[ -4 -44 -22  14  11  63  44  12  28  49  12  -3   9  17  26 -22 -44 -14
 -47  20 -77 -38  -5  14  15  15 -10   5   0  -9  22 -15  19 -43 -16  67
  21  12  36]
D
[-27 -45  32  -4  20  25 -45  -7  30  12 -21   3   8 -30   3 -15 -28 -34
  43  12  -5   1  56 -37 -26  28  -9 -10   7  15 -49  12 -13   3   3   7
  -3   6  24]
Y
[ 25 -33 -32  23  12  43   8  33  57  33  -5  12  15  24  23 -13 -26 -14
 -54  13 -26 -19   2  48  12   6 -14  -4   4 -17  35 -18   8   4   8  49
  -1  49  19]
Y
[ 38  74 -17   3  -6 -58  23  30  -2   1  11  28  -2  24   5  -1  12  35
 -45  -8  77  40  -1  34   2   0 -11  -4   6  -7  -3 -70 -10  42   1 -56
  13  33  34]
B
[  9  62  11  -3 -25 -62  19  65  15   9 -40  29 -17  10   7  17  -1   3
  -6  -1  10  27   4  24 -20  30 -12 -14  -9 -28   7 -42 -21  26  20 -42
  39  15  26]
C
[ 37   8 -16  27  20 -24 -22  -1 -12  28 -15  15   3  12 -12  12  33  -3
 -40 -11 -11  14  15  -8 -17  -7   3   9  -1 -37  49  31 -14  -7  29  36
 -28 -10 -18]
Y
[-27 -37  12   4  15  21 -30 -10  25  31   4 -19  20  -7  10 -19  -4 -16
  36   0  10 -16  54 -61 -27  10 -17 -19  -2  26 -23   7  -2   6 -10   2
 -10  11  32]
B
[-10  18 -36   1  14 -11 -17  -1 -13  39   3  11  24  20  -7  -2  39  19
 -24  -3 -34   6  -2 -21 -34  10 -12  -7   8 -19  55  21 -13  -8  44  31
 -23 -26   0]
D
[-26 -49  16   9  17  19  -5 -10  11  33  -3 -18   2  -6  -7 -17 -19  -4
  41  -5 -15   5  25 -61 -22  32  15 -19  12  24 -10  -4 -11 -14   9   6
   0 -20  12]
D
[ 44  44   0  28  -3 -68 -16   0 -16  37 -23  24 -11   0 -71  29  43 -40
   1   1 -49  -1   0 -26 -20 -39 -34 -24  10 -38  21  54  21 -36 -23  19
  -9 -12  14]
R
[  5 -98  38 -10   1  65 -14 -92 -46   2  43 -12 -18 -36  22 -22 -32   6
  24 -20  49  27  25 -38  32   7  13  42 -35   8 -11  29 -42 -44 -37   1
  23  43  13]
R
[-17 -43  27  11  -7   0  -6 -64 -58  -5  25 -24  -2   8  -5 -13 -10  24
  -6 -34  68  -5  14 -40  31  -1  38  27 -26   9  14   1 -11  -6 -28 -23
  33  17  19]
B
[ -6 -26 -52  25   2  61   3  24  56  22 -14 -14  13  21  31   5  -9 -17
  -1  17 -54  -4  10  36   2   7 -25  -1  -3  12  34  -3  -3  -9  -5  61
  25  41  -1]
E
[-22 -36  29   7   7  10 -19   2   7  18 -12 -17   5 -14  -6 -26  -7   0
  41   0  -7 -11  43 -56 -34  21  19 -26  -2   9 -12  -3  -3 -12  -4  11
   9 -18  43]
W
[  5 -25 -34  34   7  61   2   9  34  13  13 -17  16  17  25 -22 -26  -7
 -45  -1 -29 -26  14  36  12  -3   0  14  -3 -18  35 -20  11  -5 -10  55
 -10  39  17]
Y
[ 49  11  -9  30  22 -48 -14 -11 -29  36   5  14  -1  10 -50  -9  36  19
  -8 -15 -18   8 -16 -28 -15  -1  16 -46   6 -21  38  36   9 -41  14  49
  -5 -14  13]
W
[ 29  47 -14  58 -13 -64  27 -23 -29  10  24  20 -19  60 -30  34  39  -9
 -62 -69  19  -6 -19 -29  41 -32  12  37  -6 -32  35  18  45  17 -11 -51
 -40  -9 -32]
B
[-14  43 -43   6 -17 -48  16  57  18  13 -44  21   1  34  15  14  17   9
 -14   0 -21  33 -12  17 -25  45 -25 -31  -9 -12  35 -34 -27   4   9 -26
  48  35  51]
E
[-29 -26  -2   1  11  26 -12   4  24  36 -20 -22   0 -11 -11 -18   4 -22
  43  26 -37  10  57 -51 -40  14 -18 -10  -8  22 -10  -6 -35 -12 -15  12
   5  19  29]
E
[ -5  41 -18  30 -11 -17 -17  -7 -21  20 -21   6   4  12   8  28  32  -7
 -13 -23 -14  19  10  -9 -29  -2 -17  -4  -8 -44  31  16 -14  -5   7  18
  -1 -13  18]
Z
[ 14  10 -35  26  -7 -49 -17  10 -12  24 -25   2   3  31  -8  13  54 -18
  -7 -23 -39   0 -13  -6 -29  -5  -5  -7 -18 -18  67  33 -16 -17   0  15
 -33  -6  -3]
E
[-18 -72  17  13 -23  32 -33 -92 -47 -11  17 -25 -16 -10  29  -4 -30   9
  19 -33  48   1  26 -40  36  -7  40  39 -31 -11  -7   2 -23 -16 -32   6
  38  20  25]
Z
[ 24 -29 -17  14 -34  23 -21  64  74  40  -3   4 -22   4  44  -3 -49 -31
 -19   6 -57 -39  31  41   4  11   1  12 -22 -21  -2 -12 -12  11   3  45
  28  41  26]
C
[  8  36  21  53   4 -76  -1   9 -49   2 -33   2  -3  36 -17   9  36 -10
   8 -40   5  23  18 -17 -46  -6   0 -14  -4 -33  38  -7  -6   1  13 -13
   0 -27  16]
C
[ -1  40 -71  33 -11   2 -40  -5 -23  10  18   4 -15  24  14  20  29  21
  -4 -46  -9  46   0 -16 -37  12  -8  -5   9 -30  27   0 -37 -28  28  23
 -14 -17   7]
D
[ 47  16  -9  11  24 -64  -6  11 -37   5 -20  -4  19  -8 -50  -7  56  10
 -15  -4 -24  10   2 -39 -30 -25   4  -7  -2 -11  84  40  -7 -23   3  20
 -26  -8  -6]
R
[-42 -18  33  -6 -12  55  26  26  25  -9 -64   5  17  16  32 -31   0 -45
   5 -15 -38 -16  32  55 -19  15 -16  18 -27 -43  57 -25  35 -13 -13  21
  36  20   8]
Y
[ 35  16 -29  -3 -68 -18  40  61  14 -50 -41  20 -15   7  12  49  -2 -26
 -32   1  44 -33 -25  -4   2 -26 -20  26  -5  36   8  12 -17  -4 -31 -68
  -9  27  52]
R
[-33  13  23  17   7  18  30 -22   0 -22 -69 -32  14 -16 -35   2   3 -25
  37  16  11  -8  70 -82 -15 -41 -16  -3  21  22   3 -32   2  -2 -43 -14
  12 -22  30]
Z
[-34 -31  33   6  12   8 -14  -3  10  15 -27 -19  -3  -5  13 -22 -11 -40
  61 -13 -15  -5  54 -46 -22  10 -12 -11  -1   4 -10 -21  -2  -4 -23  -5
  19 -21  55]
W
[ 20  83 -20   0 -28 -44  27  64  32  -3 -48  37  -1   0  -4  13   5   3
 -31   8 -15  28  10  15 -15  15 -27   7  12 -36  19 -43   7   9  -6 -36
  46  29  43]
R
[ 13  33   2  -3   6 -47  13  35  17  28 -39  25   2  -2 -32   2  -6   1
 -18  48 -11  26  14 -19 -22  20 -20  14  32 -39  -7 -32  -2  15  12 -30
  40  16  52]
R
[ 24  27  14  31  13 -58  -7  -8 -45  20 -27  11  -7  12 -41   1  49  -9
   1 -20 -15  21  13 -19 -18 -17  -8 -17 -10 -30  55  31 -12 -19   7  15
  -5 -25 -11]
C
[ 50 -14 -48  52   4  62 -10  36  49  29  11  -6  -6  -1  -3  -5 -34 -28
 -30   8 -55  -7  11  12  17  -5 -11  31  18 -27  18  13   6 -37 -29  49
  15  53  25]
R
[ -9  61   0 -22 -18 -24   0  52  10   0   8  38  12  14  28   8   9  13
   3 -26   1  -2 -17  32 -12  30  -8 -24 -18  -6   5  -8  19  11  27 -13
  46  21  21]
W
[-55 -39  -4  23   2  72  -2 -19   9   3 -16 -40   0   0  48 -16 -21 -22
  54 -11   6  17  65 -63 -42  25 -10  22  -5  -4 -24 -32 -20   1  -7   2
  24  12  38]
Z
[ -3  36  -7  28  12 -43 -21  11 -32  13 -33  -2  19  26 -24  -2  53   4
  14 -18 -25  -3   0 -18 -23   1  19 -12  -1 -20  55  17  13 -11  24   7
  11 -15  -1]
E
[ -7  30 -36  -1 -10   6  28  54  24  17 -32   6   2  23  30   4   1  24
 -20  29  21  38  -9  29  -7  43  -6  16   4   2  25 -61 -36  29  26 -28
  51  40  31]
E
[ 38   3 -17  26  30 -54 -40  -5 -17  24 -16  13   0   4 -39   3  30  -4
 -17  -3 -12  25   7 -16 -23   2  12  -1  10 -26  33  42 -20  -1  27  33
 -25 -16 -24]
Y
[ 31 -49 -49  22  23  78  19   8  55  18  -1  16   6   0  30 -17 -37 -12
 -66  30 -17  -7   2  22  49  16 -16  26  18  23  14   7   0  -1   7  52
  -1  46  12]
Y
[  3  36 -15  29  14 -49 -35   6 -28  36 -14   5  10   5 -28  -8  41   0
  -5 -19 -58  16  17 -30 -34  14  -6 -10 -13 -38  63  47 -16 -19  24  44
   7 -16  -9]
C
[-49 -26  23   4  11  38  -5 -22   9  20 -11 -25  17 -16  31 -27 -23  -6
  46  -2 -14   0  65 -75 -41  33   5   3 -13 -18 -27 -24  -2  -5  -7   8
  27   7  33]
Z
[-21  76 -23  -4 -21 -31   4  54  39   5 -43  45  -7   5  31  21 -12 -17
 -37  11 -14  30  20  35 -10  33 -34  21   7 -21 -12 -50  -5  42  10 -20
  49   9  24]
Y
[ 22  19 -10  45  20 -55  -3   8  -7  49 -23  13  17  36 -10  17  30  -8
 -32 -32 -23  -5  18 -36 -26   9  -9 -19  -5 -50  42  37  10 -19   5  11
   2 -20  14]
B
[  7 -22 -32  54 -10  42  -2  15  44  45   0 -26   5  14  15 -20 -37 -20
 -16  12 -48 -21   9  31  -8  20 -11   8   5 -13  25  -6 -13  -2  -4  61
   7  28  37]
C
[ 39  20   1  62 -29  31 -51  18  43  55 -38  -4 -40 -21   4  48 -39 -34
 -35 -39  -4  -3  59  -4  26  -7  -2   4  24  10  -9  18 -61  -6   1  33
  34 -18  51]
B
[ 18 -12 -19  24   6 -32  -4 -17 -17  27 -39   3  10  20 -32  15  50   5
   9  -8   2  12 -14 -43  -6  -3   6 -26  -8   3  67  39 -11 -35  -3   7
  -5   5 -10]
E
[-22  64 -39  34 -12  15 -21 -23 -66  15  26  22   9  30 -33   1  54  29
 -57 -35 -48   6 -22   2  -2 -12  -8 -10   4  -4  65  32  15 -41  30  55
  11 -10  15]
D
[-68   6  25  -8  10  35   2  -4   2  42   1   4   9 -10 -19 -29 -26  -1
  16  -7 -51 -11  30 -47 -38  46  -5 -26  10  13 -26  -2 -13 -17  24  10
  22 -33  27]
D
[ 30   5  -3  30  26 -41  -6 -20 -23  20 -17  18   4  17 -60  -3  43   1
 -17 -11  -5  16  -7 -22 -19  -2   4 -27  11 -23  42  38  10 -16  28  24
 -35  -6 -20]
Y
[  6 -41  24  25 -17   9 -12 -66 -47 -11  14 -17 -15   7   8  -2 -16  18
  13 -27  49   2  12 -13  28  -8  51  24 -23 -30  -6  -6   6  -8 -14   5
  43  20  14]
Z
[-20 -67   0  14   8  33 -11  -2  24  37 -15 -29 -10  -7  10 -23 -13 -18
  51  14 -24  19  50 -78 -55  38   9   5 -10 -20 -24  -5 -15 -10   3  21
  12  21  23]
Z
[ -3  89 -12   4 -15 -37  10  55  26   5 -24  51  -1   9   8  11 -16   3
 -45   1  -8  28  13  42 -20  40 -25 -14   5 -32 -23 -46  -6  19  12 -23
  46  29  47]
Y
[ 10   6 -28  -6 -30 -61  14  36  31 -18 -19  59 -22  17  39  31 -16  -2
 -10 -23  25  16 -34   8   6  37  -9 -23  -9  -8 -27  -6  -1   4 -16 -50
  18  -7  19]
W
[  45   38  -36   15   17 -108  -42  -15    9  -14  -66   58   48   34
  -43    5   56  -66   68  -47    1   -7   19    6  -54  -28  -72  -46
   10  -61   29  114    0  -22  -27  -44  -27  -22   -1]
R
[ 18 -58  36  20   4 -22 -10 -69 -34  26  28 -16   2   0   0  -2 -31  28
  -9 -36  63 -11   7 -26  42  21  48  -1 -28 -14   3  29 -21 -13 -25 -17
  23  10  23]
B
[  2  -6 -28  28  29 -20   1 -41 -24  37   3  -1  23  16 -19 -11  21  26
 -18  -7 -28   2   6 -44   9  25  19  -1 -15 -16  42  48 -17 -24   6  16
  12   1  -8]
E
[ 24  48 -17  36  18 -59  -9   8 -19  47 -25   3   2  17 -33   2  56   5
  10  -7 -34  39   4 -17 -60  13 -22 -35   3 -43  58  23 -16 -13  42  46
  -7 -20 -16]
C
[ 31  43  -7  20   6 -35 -23  -6 -15  41   2  22 -10  -2 -27 -12  38  -1
  14 -10 -23  26  15 -17 -18   8  -9 -13  -9 -21  20  37  -5 -12  27  34
  11   3 -24]
C
[ 27  -8  18  42  27 -69  -8 -12 -37  26 -35  11   3  18 -41  26  38   3
 -46 -15 -31  21   9 -12 -23   2   7 -35  -4 -49  58  37  -8 -18  20  33
 -28 -27  15]
Y
[ 24 -56 -44  22   6  68   8  10  59  31   5   9   6  19  39  -4 -42 -26
 -53  12 -30 -32   6  39  32  10 -11  28  -5 -26  19  15   3  -8  -4  53
  -1  42   2]
Y
[  3 -31 -67  16 -11  93  28  23  46  46  15   6  10  35  39 -22 -32  -1
 -51  22 -39 -34  -4  27  -5  12 -14  24   9  -8  20 -20   2 -25  13  61
  17  24  24]
D
[-68 -20  13  -8  -6  47   2   9  29  35 -66 -38   9 -21  68 -35 -28 -17
  58   3 -32 -22  67 -62 -53  56   3 -10 -18 -44   1 -47 -14 -12   1  23
  66 -26  60]
Z
[ 13 -21 -54  35   4  38  22  15  49  26  -3  -5  20  33  19  -3 -34 -15
 -26  11 -55 -43  -4  24  27  11   0  17  -3 -16  24  11  12 -23 -22  37
  31  44  13]
E
[-34 -41  33   5   5  -2   4  18  28  41 -48 -16   3 -13  24 -21 -23 -15
  38   8 -30  12  45 -43 -58  60   7 -26 -13 -26 -16 -20 -18   4   7   8
  32  -7  48]
Z
[-22 -52  50  12  24   1 -46 -81 -66   9  37 -28  20  -5  19 -14 -11  14
 -11 -33  56   4  45 -28  43 -17  25  43 -25   6  21   2 -22  11 -32  -9
  19   6  29]
B
[-23  -9  80  27  26 -37 -64 -62   0  44   3 -47  34 -36 -69 -21 -18   5
  91  -9 -18   1  64 -54 -19  19  30 -37   5  -2  -3  26  -3  12   7  26
  19   4   6]
C
[  9  14 -14  37   8 -43  -4 -24 -13  41 -21  21  11  14   2  21  30  -5
 -18 -18 -37  25  -7 -29 -23  17 -14 -19  -8 -44  35  33  11 -18   5  36
  -4  -9   6]
Z
[ 21  27 -31  20   4 -47  -6 -12 -24  23  -8   7   9  37  -3  13  47 -15
  -8 -37  16 -13   8 -29 -16 -26 -18   3 -14 -19  47  36   5  -9  -3   7
  -1 -16 -17]
B
[ 11 -83  37  20   5  -3  -8 -66 -58 -16  11 -49 -30 -35 -48 -38  -3  13
  60  -7  35  58  10 -69   3  18  46  23 -13   0  15   0 -19 -42 -52 -17
   3  35  22]
R
